[[227, 1, 111, 180, 107, 226, 112], [201, 91, 119, 210, 206, 108, 174], [69, 133, 116, 141, 37, 163, 11]] yields 112
[[4, 1, 1, 5], [4, 7, 7, 7], [4, 5, 2, 4]] yields 5
[[598, 604, 918, 744], [531, 232, 319, 727], [986, 908, 510, 318]] yields 744
[[2, 5, 5, 4, 3, 5], [8, 3, 3, 1, 3, 5], [3, 5, 5, 5, 3, 6]] yields 5
[[6, -13, 18, 28], [11, -37, 13, 24], [-12, -29, -19, -15]] yields 28
[[13, -2, 21, 7, 4, 18, 13], [13, 1, 27, -9, -2, 20, 40], [11, 4, -3, 41, 10, 14, -27]] yields 13
[[584, 563, 579, 465, 515, 702], [644, 563, 577, 811, 342, 464], [393, 71, 839, 563, 469, 563]] yields 702
[[172, 36, 98, 250, 193], [233, 32, 121, 230, 239], [251, 22, 69, 163, 225]] yields 193
[[4866, 7915, 8638, 5905, 3079, 3964], [1266, 6124, 3455, 6954, 4771, 3699], [6289, 4599, 6658, 8445, 8261, 8952]] yields 3964
[[-29, 0, -6, -22], [-10, -33, -16, 50], [6, 17, -32, -40]] yields -22
---
.66; -.18; -.56; -.28 -> -.28
.31; -.03; .66; -.09 -> -.09
.52; .15; -.12; -.16 -> -.16
-.49; .01; .08; .35 -> .35
.50; .19; .42; .16 -> .16
.38; .26; .10; -.48 -> -.48
.27; -.49; -.57; -.38 -> -.38
-.61; -.55; -.40; -.46 -> -.46
---
-.51; -.05; .08; .10 Out: .10

.31; -.39; -.22; -.54; -.10; .36; .01 Out: -.54

.45; -.15; .31; -.13; .05; -.18; -.08
.29; .56; .49; .05; -.28; .04; -.41
.18; .47; .35; -.03; -.38; .20; -.50
Out: -.13

.06; -.14; .10; -.35; -.55; -.35; -.33
-.40; -.06; -.14; -.21; .11; -.11; -.36
-.23; -.43; .18; .27; .20; -.38; -.24
Out: -.35

-.33; .55; -.18; -.08
-.29; .48; -.16; -.08
Out: -.08

.24; -.09; .49; -.08; -.42; .48; -.11 Out: -.08
---
[-0.17  0.11  0.08 -0.18 -0.02  0.05 -0.16] gives -0.18

[[ 0.01 -1.47  1.13  1.36  1.21]
 [ 1.38  1.27  1.40  1.10  0.82]
 [-0.09  2.05  1.08  1.26  0.97]] gives 1.40

[-1.48 -0.02 -1.22  1.13 -1.54 -1.15  0.37] gives 1.13

[ 0.02  0.17  0.03  0.15 -0.02 -0.16  0.18] gives 0.15

[ -74.460 -114.592 -134.163 -111.397 -149.908  164.719 -154.310] gives -111.397

[ -98.5  117.2 -167.6 -183.2   96.6 -177.7  -42.9] gives -183.2

[-0.11  0.10  0.01 -0.04  0.17 -0.02 -0.04] gives -0.04

[ 0.180 -0.122 -0.016 -0.082 -0.096  0.087  0.013] gives -0.082
---
.67	.10	-.43	-.37	.23	.60 result: -.43
.23	-.51	.06	.11	.04	.18	.29 result: .06
.67	-.09	.09	.66 result: .09
-.29	.62	-.43	-.20	-.46 result: -.43
-.39	.60	.51	.38	.22	.56	-.44 result: .51
-.55	-.35	.30	.08	-.48 result: .30
-.58	.01	-.26	-.11	-.37 result: -.26
-.15	-.06	.12	-.58 result: .12
-.25	-.04	-.06	.37	-.55	.45 result: -.06
---
Q: .27; .60; .55; .57
A: .60, .27

Q:
-.08; -.21; -.12; -.50; .10; -.11
.39; .09; -.18; -.33; .09; .37
.21; -.19; .00; -.34; .14; .37
A: .39, -.50

Q: -.15; -.46; .07; .67; .31; -.39
A: .67, -.46

Q: .64; -.33; .55; -.02; -.54; .33
A: .64, -.54

Q:
.03; -.04; -.05; .16; .18; .62; .09
.07; -.03; -.06; -.37; -.34; .46; -.49
A: .62, -.49

Q:
-.01; .00; .11; .01; -.13; .16; -.07
-.02; .06; -.32; -.09; .56; -.03; .12
-.04; -.05; -.06; -.06; .36; -.26; -.22
A: .56, -.32

Q: .34; .28; -.58; -.06
A: .34, -.58

Q:
.10; -.16; .33; -.17; .21; -.54; .27
-.24; .05; .44; -.42; .17; .09; -.15
A: .44, -.54

Q: -.07; .41; .56; .20
A: .56, -.07

Q:
.33; .30; .31; .33; .39; .39
.20; .39; .45; .50; .42; .32
A: .50, .20
